Below is a small trained network, with its code and all its weights. Each question gives an input and a class and asks what happens when units are switched off, that is, made to give their printed mean instead of their output.

import numpy as np


def w(rows, s, z=0):
    codes = np.array(rows[::2]) - 128.0
    scale = np.full(codes.shape[1], s)
    scale[-1] = z or s
    return codes * scale


def f(y):
    return np.maximum(y, 0)


def log_softmax(a):
    a = a - a.max(-1, keepdims=True)
    return a - np.log(np.exp(a).sum(-1, keepdims=True))


def net(x, mask):
    res = np.array(x, float).reshape(1, 6) / 4 @ E
    y = f(res @ A[0][:, :-1].T + A[0][:, -1])
    res = res + np.where(mask, y, B[0][:, -1]) @ B[0][:, :-1]
    return log_softmax(res[-1] @ U[:, :-1].T + U[:, -1])


A, B = {}, {}
E = w([
[117,133,149,69,88,114],'x0',
[198,100,2,90,46,225],'x1',
[115,128,130,107,116,124],'x2',
[68,212,182,245,33,198],'x3',
[133,147,138,96,114,118],'x4',
[136,164,106,138,183,155],'x5',
],0.0093)
A[0] = w([
[161,143,119,153,125,135,107],'n1',
[237,48,38,85,123,115,148],'n2',
[207,115,20,117,37,202,153],'n3',
[139,157,165,72,198,31,243],'n4',
[201,135,108,160,97,175,113],'n5',
[111,164,91,182,46,147,115],'n6',
[185,59,88,111,127,51,185],'n7',
[42,238,134,211,30,179,135],'n8',
[103,124,50,55,254,80,165],'n9',
[207,145,33,43,125,135,149],'n10',
[39,159,202,188,134,90,167],'n11',
[180,60,110,125,211,39,255],'n12',
[176,107,4,106,46,220,145],'n13',
[85,227,148,201,52,173,156],'n14',
[66,130,236,131,206,87,220],'n15',
[206,109,141,130,130,166,112],'n16',
[152,60,132,114,151,89,184],'n17',
[216,148,74,65,161,93,162],'n18',
[64,211,229,209,168,43,204],'n19',
[97,106,228,117,140,78,185],'n20',
],0.0086,0.0071)
B[0] = w([
[123,143,112,110,119,129,136],'n1',
[159,47,73,105,155,187,199],'n2',
[236,150,115,80,48,173,221],'n3',
[52,92,87,143,222,76,210],'n4',
[144,125,129,97,72,124,162],'n5',
[174,176,175,119,46,110,181],'n6',
[127,91,72,81,203,141,182],'n7',
[153,241,255,147,19,179,241],'n8',
[113,121,50,100,144,116,197],'n9',
[151,86,103,63,142,169,191],'n10',
[75,155,194,181,94,128,214],'n11',
[57,65,52,128,232,70,212],'n12',
[249,138,124,42,61,211,222],'n13',
[116,206,185,229,8,183,227],'n14',
[20,154,149,158,208,105,227],'n15',
[157,137,129,123,124,144,144],'n16',
[123,69,66,101,204,58,171],'n17',
[109,73,70,102,146,150,180],'n18',
[48,147,158,228,95,132,251],'n19',
[77,120,136,143,141,109,196],'n20',
],0.0084,0.017)
U = w([
[48,100,107,150,204,26,254],'0',
[52,185,194,201,125,128,137],'1',
[204,46,85,111,158,157,124],'2',
[247,212,171,146,88,142,21],'3',
],0.011,0.00063)

Each question gives the input, the list of numbers given to net, and the class t.
The units are the neurons (one row each of A and B). Each row of codes is followed by its name. A weight is (code - 128) times the scale printed after its matrix; where a second scale follows, it is the last column's (A, B and U).
mask holds one flag per neuron, in row order. A switched-off neuron (its flag False) gives its mean, the last column of its row in B, instead of its output. The means were averaged over made-up inputs and are rounded, as every weight is.
A unit's drop is (log p(t) with every unit on - log p(t) with that unit switched off) / (log p(t) with every unit on - log p(t) with every unit switched off).
The circuit of an input: a set's keep is (log p(t) with only the set's units on - log p(t) with every unit switched off) / (log p(t) with every unit on - log p(t) with every unit switched off). Starting from the 12 units with the biggest drops (on a tie, the unit counted first), units are removed one at a time, each time the one whose removal leaves the highest keep (on an exact tie, the one counted first), for as long as the keep stays at least 0.8.
units of the circuit, in order: the units of the circuit, biggest drop first
k most important neurons: the k neurons with the biggest drops, biggest first
drop of u: that unit's drop, to one decimal
input [-6,6,-8,0,-8,-5], class 2: units of the circuit, in order -> [n8]
input [7,6,3,0,-7,-5], class 2: 2 most important neurons -> [n8; n14]
input [1,0,-3,-8,3,-4], class 0: 4 most important neurons -> [n12; n13; n4; n3]
input [-6,8,-2,0,1,-3], class 2: 3 most important neurons -> [n8; n2; n14]
input [-2,0,8,-7,1,-1], class 0: 3 most important neurons -> [n13; n12; n3]
input [-5,1,-1,8,7,7], class 3: 2 most important neurons -> [n15; n8]
input [-5,1,-1,-4,-8,-5], class 2: drop of n15 -> 0.2
input [1,5,2,0,5,-6], class 2: drop of n8 -> 0.8
input [5,0,5,-5,-7,-8], class 0: drop of n13 -> 0.2
input [-8,1,-5,-3,-7,1], class 2: drop of n15 -> 0.1
